Each row has a name. After each piece below comes the name of the row it's from, unless a question asks for something else. Each question is about the rows just above it.

[125 170 117 176] -> mizi
[175 117 170 125] -> Tula
[132  78  80 115] -> Gisav
[ 85 123 169 130] -> repib
[132  76 102 118] -> Fut
[132 119  76 102] -> neb
[132  80 114  78] -> geba
[118 132 103  76] -> sipek
[110 170 104 169] -> mezer
Put [118 102  76 132] back in order: which row is it? : Fut
Which row holds these entries in another order? [169 104 170 110] : mezer
Put [ 78 132  80 114] back in order: which row is it? : geba
[118 132  76 102] is which row reordered? : Fut
[117 125 170 176] is which row reordered? : mizi

[139  95 111 170 173  84  99 130 115] : mezer
[ 97  84 134  87 133  93  95 147 101] : mizi
[173 139 171  95 130  84 115 111  99] : Davut
[ 84  87 133  94 147  97  93 134 101] : neb
[ 85  87 138 147 127 148 141 104 124] : sipek
Put [ 84  95  99 111 115 130 139 171 173] back in order: which row is it? : Davut
Which row holds these entries in another order? [ 93  84  87 134 147  97 101 133  95] : mizi
[171  95 130  84 115 111  99 173 139] is which row reordered? : Davut
[101 134  93  97 147  94 133  87  84] is which row reordered? : neb
Put [ 84  99 130 115 139  95 111 170 173] back in order: which row is it? : mezer
Put [171 130  95 111 115 173  84 139  99] back in order: which row is it? : Davut

[114 126 171  93 102 167 162 156 167 164 113 163 125 134 114 151 121 115]  neb
[167 102  93 163 113 170 114 164 115 121 162 151 114 167 126 156 134 125]  Gisav
[164 114 115 162 156 114 125 170 126 102 151 134  93 167 113 168 163 121]  repib
[121 163 168 113 167  93 134 151 102 126 170 125 114 156 162 115 114 164] is which row reordered? : repib
Put [115 121 162 151 114 167 126 156 134 125 167 102  93 163 113 170 114 164] back in order: which row is it? : Gisav
Put [113 170 114 164 115 121 162 151 114 167 126 156 134 125 167 102  93 163] back in order: which row is it? : Gisav
[ 93 102 113 114 114 115 121 125 126 134 151 156 162 163 164 167 167 171] is which row reordered? : neb

[142 119 110 144 127 110 133 123 119 134 158 108 138 152 101 140 133 115
 120 142 132 126 148 135] : Nin
[118 158 122  98 120 102 112 140 130 126 119 127 122 119 128 116 126 130
 142 140 125 126 146 131] : Gisav
[128 141 136 124 146 123 138 102 130 135 133 126 115 103 133 165 133 131
 130 105 122 145 137 132] : mizi
[119 116 129 147 125 108 125 105 104 134 175 139 142 131 134 118 125 123
 135 133 115 132 151 112] : sipek
[130 128 102 131 126 103 133 133 146 145 136 135 130 122 132 165 105 133
 115 137 122 141 124 138] : repib
[129 119 119 140 134 106 127 148 135 120 142 139 143 132 128 148 133 111
 129 117 134 136 133 111] : neb
[140 157 126 117 120 139 146 128 117 153 126 132 111 118 123 115 102 151
 145  91 125 157 139 137] : mabo
[125 138 140 131 136 123 147 124 135 110 129 108 125 124 133 132 134 112
 125 111 142 131 132 124] : Davut
[115 124 135 165 137 122 132 128 146 131 105 145 132 103 126 130 122 133
 133 102 136 141 130 138] : mezer
[134 136 104 146 105 130 124 136 124 120 137  98 120 107 136 117 131 116
 125 127 125 144 148 140] : Fut
[107 128 128 143 143 108 125 134 116 116 128 135 127 170 132 133 135 129
 147 134 133  99 101 121] : Tula
[124 108 110 123 124 133 140 132 132 138 131 147 134 131 135 125 112 125
 142 129 125 136 110 125] : geba
Which row holds these entries in another order? [124 132 131 142 111 125 112 134 132 133 124 125 108 129 110 135 124 147
 123 136 131 140 138 125] : Davut
[102 130 103 145 133 130 137 165 128 131 105 141 138 122 115 126 124 133
 132 136 146 122 135 133] is which row reordered? : repib
Put [133 145 130 132 102 128 131 135 165 130 133 123 103 136 124 138 141 133
 105 146 115 122 126 137] back in order: which row is it? : mizi
Put [138 124 141 122 137 115 133 105 165 132 122 130 135 136 145 146 133 133
 103 126 131 102 128 130] back in order: which row is it? : repib

[ 95 133 108 129 119 124 107 139 128] : Davut
[129 107 128 107 119  95 133 124 139] : Gisav
[103 120 156 126 128 159 114 137 146] : sipek
[129  95 107 108 134 119 139 124 128] : geba
Which row holds these entries in another order? [119 124 128 139 129  95 108 134 107] : geba
Put [ 95 107 108 119 124 128 129 133 139] back in order: which row is it? : Davut
Put [128 139 107 124 119 129 108 133  95] back in order: which row is it? : Davut

[128 128 129 138 166 172 143 129] = Fut
[175 149 131 128 128 128 134 161] = Tula
[129 129 129 134 156 175 153 131] = neb
[131 129 129 129 138 167 172 144] = Nin
[143 129 172 137 128 129 166 128] = mabo
[135 128 128 128 131 148 175 162] = Davut
[164 136 129 128 128 130 146 174] = sipek
[139 166 172 143 129 128 128 129] = Gisav
[129 143 172 168 139 129 128 127] = repib
[176 157 134 128 128 128 131 153] = mezer
Put [174 146 130 128 128 129 136 164] back in order: which row is it? : sipek
Put [128 128 129 129 139 143 166 172] back in order: which row is it? : Gisav
[129 129 129 131 134 153 156 175] is which row reordered? : neb
Which row holds these entries in another order? [128 128 128 131 135 148 162 175] : Davut
Put [128 166 129 128 172 139 129 143] back in order: which row is it? : Gisav
[143 129 166 128 172 129 128 138] is which row reordered? : Fut

[102 106 112 115 119 126 128 114 127 125 153 144 122 116 136 126 133 112
 112 155  91 119 133 117 163 105 111 120 113 137  99 153] -> mabo
[117 148 117 140 128 114 128 114  96 154 137 115 123 133 110 114 121 125
 141 155 124 119 121 129  93 141 127 139 142 166 122 138] -> geba
[102 106 112 115 119 126 115 171 127 125 153 144 122 116 136 126 133 112
 112 122  91 119 133 117 163 105 111 120 113 137  99 153] -> neb
[117 135 127 113 159 114 102 119 119 164 119 123 108 107 100  93 119 118
 166 134 170 111  99 133  86  98 149 147 127 124 123 141] -> Fut
[135 147 143 104 121 132 128 145 154 121 129 140 129 130 163 150 132 139
 112 116 116 102 139 135 156 155 113 118 129 159 147 135] -> Gisav
[126 119 106 105 133 112 100 112 137 153 119 113 116 127 122  91 128 144
 125 115 136 126 114 112 111 133 117 155 153 163 102 120] -> Davut
[117 135 127 113 159 114 102 119 119 164 119 123 108 107 100  93 119 118
 166 134 170 111  99 133  86  98 149 147 127 124 110 124] -> Tula
[153 120 102 153 115 119  91 112 171 116 133 137 112 163 112 127 144 113
 122  99 115 126 122 136 125 117 105 133 111 106 126 120] -> repib
Put [116 136 126 133 112 112 155  91 119 133 117 163 105 111 120 113 137  99
 153 102 106 112 115 119 126 128 114 127 125 153 144 122] back in order: which row is it? : mabo
[153  99 137 113 120 111 105 163 117 133 119  91 122 112 112 133 126 136
 116 122 144 153 125 127 171 115 126 119 115 112 106 102] is which row reordered? : neb
Put [ 91 100 102 105 106 111 112 112 112 113 114 115 116 117 119 119 120 122
 125 126 126 127 128 133 133 136 137 144 153 153 155 163] back in order: which row is it? : Davut

